Below are the code and all the weights of a small trained network. Each question names an input and a target symbol and asks about switching units off, where a switched-off unit gives its printed mean instead of its output.

import numpy as np


def w(rows, s, z=0):
    codes = np.array(rows[::2]) - 128.0
    scale = np.full(codes.shape[1], s)
    scale[-1] = z or s
    return codes * scale


def norm(h):
    return h / np.sqrt((h * h).mean(-1, keepdims=True) + 1e-5)


def f(y):
    return y / 2 * (1 + np.tanh(0.7978845608 * (y + 0.044715 * y**3)))


def softmax(a):
    e = np.exp(a - a.max(-1, keepdims=True))
    return e / e.sum(-1, keepdims=True)


def log_softmax(a):
    a = a - a.max(-1, keepdims=True)
    return a - np.log(np.exp(a).sum(-1, keepdims=True))


def net(x, mask):
    ids = ['ΔΛΞΨγημ'.index(c) for c in x.split()]
    T = len(ids)
    res = E[ids] + P[:T]
    u = 0
    for l in range(2):
        q, k, v = (norm(res) @ M[l].T for M in (Q, K, V))
        z = softmax(np.where(np.tri(T) > 0, q @ k.T / 4**0.5, -1e9)) @ v
        res = res + np.where(mask[u], z, O[l][:, -1]) @ O[l][:, :-1]
        u += 1
        y = f(norm(res) @ A[l][:, :-1].T + A[l][:, -1])
        res = res + np.where(mask[u : u + 4], y, B[l][:, -1]) @ B[l][:, :-1]
        u += 4
    return log_softmax(norm(res)[-1] @ U[:, :-1].T + U[:, -1])


Q, K, V, O, A, B = {}, {}, {}, {}, {}, {}
E = w([
[137,175,125,139,98,66,205,168,77,141,45],'Δ',
[106,196,126,130,105,86,253,143,153,134,116],'Λ',
[152,191,138,131,106,103,181,59,105,209,115],'Ξ',
[145,223,76,91,118,76,140,146,114,152,146],'Ψ',
[148,152,107,88,138,174,169,171,155,198,124],'γ',
[175,175,131,131,132,215,132,105,125,85,148],'η',
[171,108,153,71,162,158,93,119,104,117,130],'μ',
],0.0035)
P = w([
[133,224,221,142,22,121,5,115,243,145,15],'0',
[63,145,100,39,98,161,103,73,182,87,54],'1',
[231,224,208,85,70,123,105,125,186,125,84],'2',
[109,157,64,31,101,177,154,81,140,109,91],'3',
[249,231,188,90,129,113,137,129,174,143,111],'4',
[127,165,73,49,106,172,186,112,107,123,126],'5',
[241,219,165,118,168,109,158,127,152,160,127],'6',
[136,142,88,72,121,160,189,125,82,130,146],'7',
[231,204,144,140,196,109,165,137,134,172,139],'8',
[135,123,81,110,135,149,195,141,67,134,159],'9',
[211,191,122,169,216,114,166,135,116,180,153],'10',
[104,123,98,148,149,140,209,158,33,144,164],'11',
[176,187,112,204,246,113,164,152,93,193,171],'12',
[95,96,122,176,148,131,198,183,36,151,194],'13',
],0.0031)
Q[0] = w([
[194,165,144,132,9,121,218,178,1,181,200],'L0H0',
[110,156,37,45,102,173,116,101,105,109,143],'L0H0',
[69,96,148,83,118,130,199,155,30,148,143],'L0H0',
[126,120,114,79,137,211,157,54,132,120,78],'L0H0',
],0.0098)
K[0] = w([
[151,135,96,137,249,132,201,154,39,134,201],'L0H0',
[186,128,137,67,166,182,125,95,173,118,137],'L0H0',
[105,119,94,176,165,169,90,125,113,148,213],'L0H0',
[159,142,110,58,137,124,67,117,150,102,159],'L0H0',
],0.012)
V[0] = w([
[120,161,92,134,104,51,108,94,116,117,156],'L0H0',
[132,135,78,117,142,131,126,254,171,92,107],'L0H0',
[129,116,115,159,85,139,209,114,201,127,149],'L0H0',
[129,91,138,115,139,86,144,132,84,150,28],'L0H0',
],0.0098)
O[0] = w([
[162,144,124,75,39,87,87,174,68,132,228,144],'L0H0',
[30,220,210,106,128,132,95,85,50,141,99,77],'L0H0',
[46,98,252,215,59,150,108,211,167,167,124,254],'L0H0',
[187,125,205,63,80,157,217,179,92,129,60,48],'L0H0',
],0.0035,0.0012)
A[0] = w([
[51,4,69,82,25,145,171,169,88,112,169,153],'L0N0',
[23,45,58,144,99,142,82,78,105,139,142,7],'L0N1',
[22,39,103,73,47,152,143,84,38,154,174,87],'L0N2',
[134,58,165,77,184,147,71,161,103,94,134,141],'L0N3',
],0.012,0.002)
B[0] = w([
[119,221,120,73,121,129,82,142,106,137,163,247],'L0N0',
[94,138,207,103,128,116,174,142,171,83,185,254],'L0N1',
[170,74,162,127,134,140,161,2,171,158,75,254],'L0N2',
[146,108,122,122,173,110,88,157,172,97,107,116],'L0N3',
],0.0091,0.0022)
Q[1] = w([
[207,181,177,187,157,151,98,154,121,67,125],'L1H0',
[162,94,144,64,143,133,81,128,117,158,71],'L1H0',
[155,91,147,118,194,137,78,138,105,140,162],'L1H0',
[131,150,105,148,117,245,156,82,123,82,174],'L1H0',
],0.013)
K[1] = w([
[125,129,156,133,249,144,191,136,89,121,202],'L1H0',
[157,166,80,104,129,132,165,142,123,119,79],'L1H0',
[140,106,40,144,148,87,160,124,123,99,131],'L1H0',
[114,169,154,173,139,60,172,107,187,109,178],'L1H0',
],0.014)
V[1] = w([
[93,155,65,119,116,64,146,166,151,122,112],'L1H0',
[82,98,109,29,114,183,143,140,171,221,134],'L1H0',
[88,141,97,122,57,101,178,38,127,157,136],'L1H0',
[123,155,101,174,78,255,146,132,80,74,183],'L1H0',
],0.0088)
O[1] = w([
[105,127,159,139,135,143,131,132,55,111,171,99],'L1H0',
[49,131,150,105,149,189,91,158,137,199,138,232],'L1H0',
[125,105,128,139,126,125,151,252,145,126,131,249],'L1H0',
[112,197,117,153,75,91,116,131,165,85,58,88],'L1H0',
],0.005,0.0019)
A[1] = w([
[126,169,128,118,147,95,160,128,130,172,112,166],'L1N0',
[50,53,17,90,121,141,163,96,99,69,111,75],'L1N1',
[45,6,118,167,112,153,141,85,101,112,80,3],'L1N2',
[99,107,163,153,116,107,135,149,121,122,143,89],'L1N3',
],0.018,0.0024)
B[1] = w([
[113,68,65,172,183,122,107,128,112,87,129,255],'L1N0',
[216,28,139,167,40,136,181,207,216,253,196,169],'L1N1',
[171,234,99,213,26,50,73,134,191,21,45,156],'L1N2',
[136,129,106,109,187,113,153,84,128,86,188,170],'L1N3',
],0.007,0.0095)
U = w([
[131,113,171,117,126,143,194,172,38,95,55,43],'Δ',
[59,128,196,121,150,102,183,123,179,71,197,140],'Λ',
[203,63,117,148,97,134,165,177,182,181,155,168],'Ξ',
[122,196,78,90,123,109,52,184,66,136,180,158],'Ψ',
[25,102,130,132,149,206,85,141,156,171,66,10],'γ',
[148,174,108,192,82,88,95,102,179,71,49,236],'η',
[203,123,125,78,164,141,115,2,96,146,117,111],'μ',
],0.0074,0.0011)

Each question gives the input, a string of symbols that net reads in full, and the target symbol t.
The units are the heads (4 rows each of Q, K, V and O) and the neurons (one row each of A and B). Each row of codes is followed by its name. A weight is (code - 128) times the scale printed after its matrix; where a second scale follows, it is the last column's (O, A, B and U).
mask holds one flag per unit, layer by layer, with each layer's heads first. A switched-off unit (its flag False) gives its mean, the last column of its rows in O or B, instead of its output. The means were averaged over made-up inputs and are rounded, as every weight is.
A unit's drop is (log p(t) with every unit on - log p(t) with that unit switched off) / (log p(t) with every unit on - log p(t) with every unit switched off).
The circuit of an input: a set's keep is (log p(t) with only the set's units on - log p(t) with every unit switched off) / (log p(t) with every unit on - log p(t) with every unit switched off). Starting from all 10 units, units are removed one at a time, each time the one whose removal leaves the highest keep (on an exact tie, the one counted first), for as long as the keep stays at least 0.8.
units of the circuit, in order: the units of the circuit, biggest drop first
k most important neurons: the k neurons with the biggest drops, biggest first
top k neurons in layer l: the k neurons of layer l with the biggest drops, biggest first
drop of u: that unit's drop, to one decimal
input Ξ Δ μ Λ γ Δ, target η: units of the circuit, in order -> L0H0, L1N2, L0N0
input μ μ Ξ Λ Δ, target Δ: units of the circuit, in order -> L0H0, L1N1
input Δ Ξ Ξ η η Ξ η η γ, target γ: top neuron in layer 1 -> L1N2
input η γ η, target γ: units of the circuit, in order -> L0N1, L0H0, L1H0
input Ψ μ η Ψ Ξ Ξ Δ Ξ, target Ψ: units of the circuit, in order -> L0H0, L0N0
input Ξ γ Ξ γ Ψ Ψ Δ Δ, target μ: units of the circuit, in order -> L0N2, L0H0
input μ Ξ Ξ Ξ Δ η η, target η: 3 most important neurons -> L1N1, L0N2, L1N3
input Δ Ξ μ Ξ Δ Δ Ξ, target Δ: units of the circuit, in order -> L0H0, L1N1
input γ η Ψ Ψ Λ Ξ Λ γ Ξ Ψ Ψ, target Ψ: 3 most important neurons -> L0N2, L1N1, L0N1
input Ξ μ Ξ Ψ Ξ η Ξ Ψ Δ Ψ Ξ, target Ψ: units of the circuit, in order -> L0H0, L0N2
input Δ μ Ψ γ Ξ Ξ η η Ξ Ψ μ, target Ψ: units of the circuit, in order -> L0N2, L1N1
input Ψ Δ Ξ γ Δ Δ η Ψ Λ μ γ Λ Λ Δ, target γ: 2 most important neurons -> L0N0, L0N2
input Ξ γ Λ Δ μ Ξ Λ Ξ γ Ψ, target η: units of the circuit, in order -> L0H0, L1N2, L0N2
input η Ξ Ψ, target Ψ: units of the circuit, in order -> L0N2, L0H0
input η Ξ η η Λ, target Λ: 2 most important neurons -> L1N3, L1N2
input γ Δ η Ψ η, target Ψ: units of the circuit, in order -> L0H0, L0N2, L1N1
input Δ Λ Ξ γ Δ γ Ξ Ξ Ξ Ξ Ξ γ, target η: units of the circuit, in order -> L0H0, L1N2
input Δ μ Ψ μ η η μ μ η, target μ: top 2 neurons in layer 1 -> L1N2, L1N1
input Ξ Δ Ψ Ξ Ξ γ Ξ, target γ: most important neuron -> L1N1
input μ η Ψ Δ, target Λ: most important neuron -> L0N1
input η Ψ Ξ Ξ μ γ η Δ Δ Λ, target γ: 3 most important neurons -> L0N0, L0N2, L0N1
input Λ Ξ η η, target Λ: drop of L0H0 -> 2.5
input Δ Ξ Δ Ψ Ξ η η Ψ, target Λ: drop of L0N1 -> 0.8
input Δ γ Λ Δ Ξ Ψ γ Λ, target η: drop of L1N3 -> 0.0
